[[115 144 119]
 [101 126 131]]
=>
[[131 126 101]
 [119 144 115]]

[[145 144 146 117 146 119 144 146 118 144 118 118 125 140 146 147]
 [103 110 105 118 139 119 101 104 119 105 119 119 136 116 125 145]]
=>
[[145 125 116 136 119 119 105 119 104 101 119 139 118 105 110 103]
 [147 146 140 125 118 118 144 118 146 144 119 146 117 146 144 145]]

[[140 140 126 129 134]
 [141 152 130 119 140]]
=>
[[140 119 130 152 141]
 [134 129 126 140 140]]

[[157 148 118 108 145 150 154 100]
 [125 126 129 130 126 125 125 131]]
=>
[[131 125 125 126 130 129 126 125]
 [100 154 150 145 108 118 148 157]]

[[150 127 121 145 148 123 121 137 138 143 122 132 122 121 121 122]
 [123 113 121 121 110 119 120 143 141 138 120 110 118 118 118 118]
 [144 140 125 150 158 126 129 123 126 129 124 146 131 132 130 130]
 [122 130 134 120 121 134 132 123 123 123 134 129 132 132 132 132]]
=>
[[132 132 132 132 129 134 123 123 123 132 134 121 120 134 130 122]
 [130 130 132 131 146 124 129 126 123 129 126 158 150 125 140 144]
 [118 118 118 118 110 120 138 141 143 120 119 110 121 121 113 123]
 [122 121 121 122 132 122 143 138 137 121 123 148 145 121 127 150]]

[[132 124 135 117 145 124 126 130 121 115 117 118 110 144]
 [138 119 137 107 150 131 141 128 135 117 118 120 108 141]
 [137 125 128 107 149 134 136 127 134 114 134 126 105 141]]
=>
[[141 105 126 134 114 134 127 136 134 149 107 128 125 137]
 [141 108 120 118 117 135 128 141 131 150 107 137 119 138]
 [144 110 118 117 115 121 130 126 124 145 117 135 124 132]]

[[129 124 125 133 131 130 126]
 [140 136 133 131 126 120 127]
 [148 141 150 149 137 130 132]
 [131 136 139 131 133 135 137]
 [139 140 144 145 135 135 134]
 [131 129 134 133 123 126 128]
 [120 101 109 110 115 119 124]
 [112 113 114 118 122 134 133]
 [135 134 127 127 128 130 132]
 [152 152 154 151 136 135 133]]
=>
[[133 135 136 151 154 152 152]
 [132 130 128 127 127 134 135]
 [133 134 122 118 114 113 112]
 [124 119 115 110 109 101 120]
 [128 126 123 133 134 129 131]
 [134 135 135 145 144 140 139]
 [137 135 133 131 139 136 131]
 [132 130 137 149 150 141 148]
 [127 120 126 131 133 136 140]
 [126 130 131 133 125 124 129]]
---
[[ 99 102 126]
 [108 110 127]
 [140 138 129]]
=>
[[140 138 129]
 [108 110 127]
 [ 99 102 126]]

[[122 133 113 125 134 113 126 113 122 127 136]
 [136 129 121 146 133 124 127 130 141 121 134]
 [132 132 121 142 134 119 132 127 136 113 150]]
=>
[[122 133 113 125 134 113 126 113 122 127 136]
 [132 132 121 142 134 119 132 127 136 113 150]
 [136 129 121 146 133 124 127 130 141 121 134]]

[[138 138 143 132 135 131 133 124]
 [136 145 123 124 138 128 134 145]
 [127 115 109 144 123 128 130 144]
 [138 137 145 130 132 132 132 125]
 [134 139 128 125 127 123 132 154]
 [121 112 116 124 126 121 121 132]
 [126 125 116 134 140 122 134 150]
 [132 132 121 133 110 129 132 144]]
=>
[[136 145 123 124 138 128 134 145]
 [134 139 128 125 127 123 132 154]
 [138 138 143 132 135 131 133 124]
 [138 137 145 130 132 132 132 125]
 [132 132 121 133 110 129 132 144]
 [126 125 116 134 140 122 134 150]
 [127 115 109 144 123 128 130 144]
 [121 112 116 124 126 121 121 132]]

[[124 108 143 115 151 149 146 125]
 [110 129 135 147 139 123 135 107]]
=>
[[110 129 135 147 139 123 135 107]
 [124 108 143 115 151 149 146 125]]

[[106 133 132]
 [136 140 140]
 [127 127 121]
 [126 121 139]
 [147 110 147]]
=>
[[136 140 140]
 [106 133 132]
 [127 127 121]
 [126 121 139]
 [147 110 147]]

[[101 144 114]
 [123 133 123]
 [111 150 107]
 [126 134 121]
 [125 141 114]
 [126 135 121]
 [120 153 103]
 [140 124 131]
 [130 130 125]
 [116 140 116]]
=>
[[120 153 103]
 [111 150 107]
 [101 144 114]
 [125 141 114]
 [116 140 116]
 [126 135 121]
 [126 134 121]
 [123 133 123]
 [130 130 125]
 [140 124 131]]

[[134 137 131 139 135 127 124 127 128 124 127 123]
 [146 148 122 149 147 132 116 127 150 115 135 114]
 [125 126 130 125 124 126 129 129 123 133 127 133]
 [132 134 128 135 133 128 125 128 131 125 129 125]
 [122 123 135 125 124 124 133 125 113 127 122 128]
 [132 135 132 137 133 126 125 126 126 124 126 123]
 [130 133 133 135 132 126 127 126 122 123 125 123]]
=>
[[146 148 122 149 147 132 116 127 150 115 135 114]
 [134 137 131 139 135 127 124 127 128 124 127 123]
 [132 135 132 137 133 126 125 126 126 124 126 123]
 [132 134 128 135 133 128 125 128 131 125 129 125]
 [130 133 133 135 132 126 127 126 122 123 125 123]
 [125 126 130 125 124 126 129 129 123 133 127 133]
 [122 123 135 125 124 124 133 125 113 127 122 128]]

[[134 134 131 133 126 117 128]
 [132 132 130 132 127 121 128]
 [132 133 129 130 127 121 127]
 [123 123 126 124 129 137 128]
 [126 126 127 127 128 131 128]
 [143 144 134 139 125 101 127]
 [127 127 127 127 128 131 128]]
=>
[[143 144 134 139 125 101 127]
 [134 134 131 133 126 117 128]
 [132 133 129 130 127 121 127]
 [132 132 130 132 127 121 128]
 [127 127 127 127 128 131 128]
 [126 126 127 127 128 131 128]
 [123 123 126 124 129 137 128]]
